Below is a small trained network, with its code and all its weights. Each question gives an input and a class and asks what happens when units are switched off, that is, made to give their printed mean instead of their output.

import numpy as np


def w(rows, s, z=0):
    codes = np.array(rows[::2]) - 128.0
    scale = np.full(codes.shape[1], s)
    scale[-1] = z or s
    return codes * scale


def f(y):
    return np.maximum(y, 0)


def log_softmax(a):
    a = a - a.max(-1, keepdims=True)
    return a - np.log(np.exp(a).sum(-1, keepdims=True))


def net(x, mask):
    res = np.array(x, float).reshape(1, 4) / 4 @ E
    y = f(res @ A[0][:, :-1].T + A[0][:, -1])
    res = res + np.where(mask, y, B[0][:, -1]) @ B[0][:, :-1]
    return log_softmax(res[-1] @ U[:, :-1].T + U[:, -1])


A, B = {}, {}
E = w([
[167,54,88,125,78,111,161,156,180,125],'x0',
[2,128,172,156,104,197,118,37,168,202],'x1',
[104,89,72,64,228,123,252,179,115,48],'x2',
[202,159,43,205,142,170,208,32,125,63],'x3',
],0.0087)
A[0] = w([
[152,149,138,151,114,70,77,142,158,111,166],'neuron 0',
[78,114,148,104,218,155,117,157,103,117,141],'neuron 1',
[171,87,42,148,133,156,152,110,133,92,163],'neuron 2',
[133,91,128,121,162,123,94,157,134,122,118],'neuron 3',
[172,106,78,142,115,178,175,128,131,109,137],'neuron 4',
[118,163,100,123,134,181,168,158,119,50,185],'neuron 5',
[139,97,96,138,129,110,245,154,133,115,174],'neuron 6',
[158,186,99,207,104,159,130,90,114,128,115],'neuron 7',
[119,163,158,171,75,138,101,98,131,212,234],'neuron 8',
[96,158,214,156,63,174,122,126,144,182,184],'neuron 9',
[80,110,101,125,143,146,210,145,165,104,245],'neuron 10',
[180,128,143,129,116,139,136,151,176,127,166],'neuron 11',
[143,169,187,182,74,164,82,98,145,179,252],'neuron 12',
[152,143,207,111,68,102,92,190,156,135,249],'neuron 13',
],0.011,0.0025)
B[0] = w([
[178,71,85,82,93,202,130,145,126,205,171],'neuron 0',
[162,67,212,3,236,88,71,163,165,114,185],'neuron 1',
[164,218,116,210,104,171,142,33,130,95,209],'neuron 2',
[151,114,136,152,158,91,154,176,185,142,157],'neuron 3',
[143,199,195,204,34,156,114,86,106,103,192],'neuron 4',
[172,212,135,123,162,114,164,141,119,97,198],'neuron 5',
[105,183,178,194,106,40,143,152,101,52,220],'neuron 6',
[111,139,210,89,116,193,60,61,138,166,200],'neuron 7',
[29,89,92,128,153,103,79,133,71,255,236],'neuron 8',
[36,138,27,121,146,82,115,122,145,128,233],'neuron 9',
[142,141,113,151,147,73,121,157,129,45,205],'neuron 10',
[123,130,111,194,66,151,131,110,115,161,159],'neuron 11',
[94,132,68,82,121,140,119,95,111,208,247],'neuron 12',
[144,14,112,136,46,146,150,229,93,164,215],'neuron 13',
],0.0078,0.014)
U = w([
[1,112,66,118,149,109,86,120,102,179,129],'0',
[141,155,135,232,100,90,157,131,112,13,149],'1',
[240,52,128,123,77,123,145,178,104,161,163],'2',
[136,101,194,16,243,89,124,167,139,48,252],'3',
[180,162,165,145,146,179,85,70,141,144,29],'4',
],0.0099,0.0015)

Each question gives the input, the list of numbers given to net, and the class t.
The units are the neurons (one row each of A and B). Each row of codes is followed by its name. A weight is (code - 128) times the scale printed after its matrix; where a second scale follows, it is the last column's (A, B and U).
mask holds one flag per neuron, in row order. A switched-off neuron (its flag False) gives its mean, the last column of its row in B, instead of its output. The means were averaged over made-up inputs and are rounded, as every weight is.
A unit's drop is (log p(t) with every unit on - log p(t) with that unit switched off) / (log p(t) with every unit on - log p(t) with every unit switched off).
The circuit of an input: a set's keep is (log p(t) with only the set's units on - log p(t) with every unit switched off) / (log p(t) with every unit on - log p(t) with every unit switched off). Starting from the 12 units with the biggest drops (on a tie, the unit counted first), units are removed one at a time, each time the one whose removal leaves the highest keep (on an exact tie, the one counted first), for as long as the keep stays at least 0.8.
circuit, biggest first: the units of the circuit, biggest drop first
top k neurons: the k neurons with the biggest drops, biggest first
drop when u is switched off: that unit's drop, to one decimal
input [2,-4,-4,6], class 4: circuit, biggest first -> (neuron 7)
input [6,2,2,-7], class 2: circuit, biggest first -> (neuron 13; neuron 8)
input [6,8,5,-8], class 3: circuit, biggest first -> (neuron 1; neuron 12)
input [-6,-6,0,-8], class 2: top 2 neurons -> (neuron 13; neuron 0)
input [5,-1,0,-1], class 2: top 2 neurons -> (neuron 9; neuron 5)
input [5,0,-1,-5], class 2: top 3 neurons -> (neuron 13; neuron 8; neuron 12)
input [2,-2,-3,-6], class 2: top 2 neurons -> (neuron 13; neuron 0)
input [-6,-8,-8,0], class 2: top 3 neurons -> (neuron 13; neuron 0; neuron 9)
input [-8,-5,-7,6], class 0: top 2 neurons -> (neuron 8; neuron 12)
input [1,-8,-7,6], class 4: drop when neuron 7 is switched off -> 0.1
input [5,3,-3,6], class 4: drop when neuron 2 is switched off -> 0.2
input [-6,-4,7,1], class 3: drop when neuron 1 is switched off -> 4.9
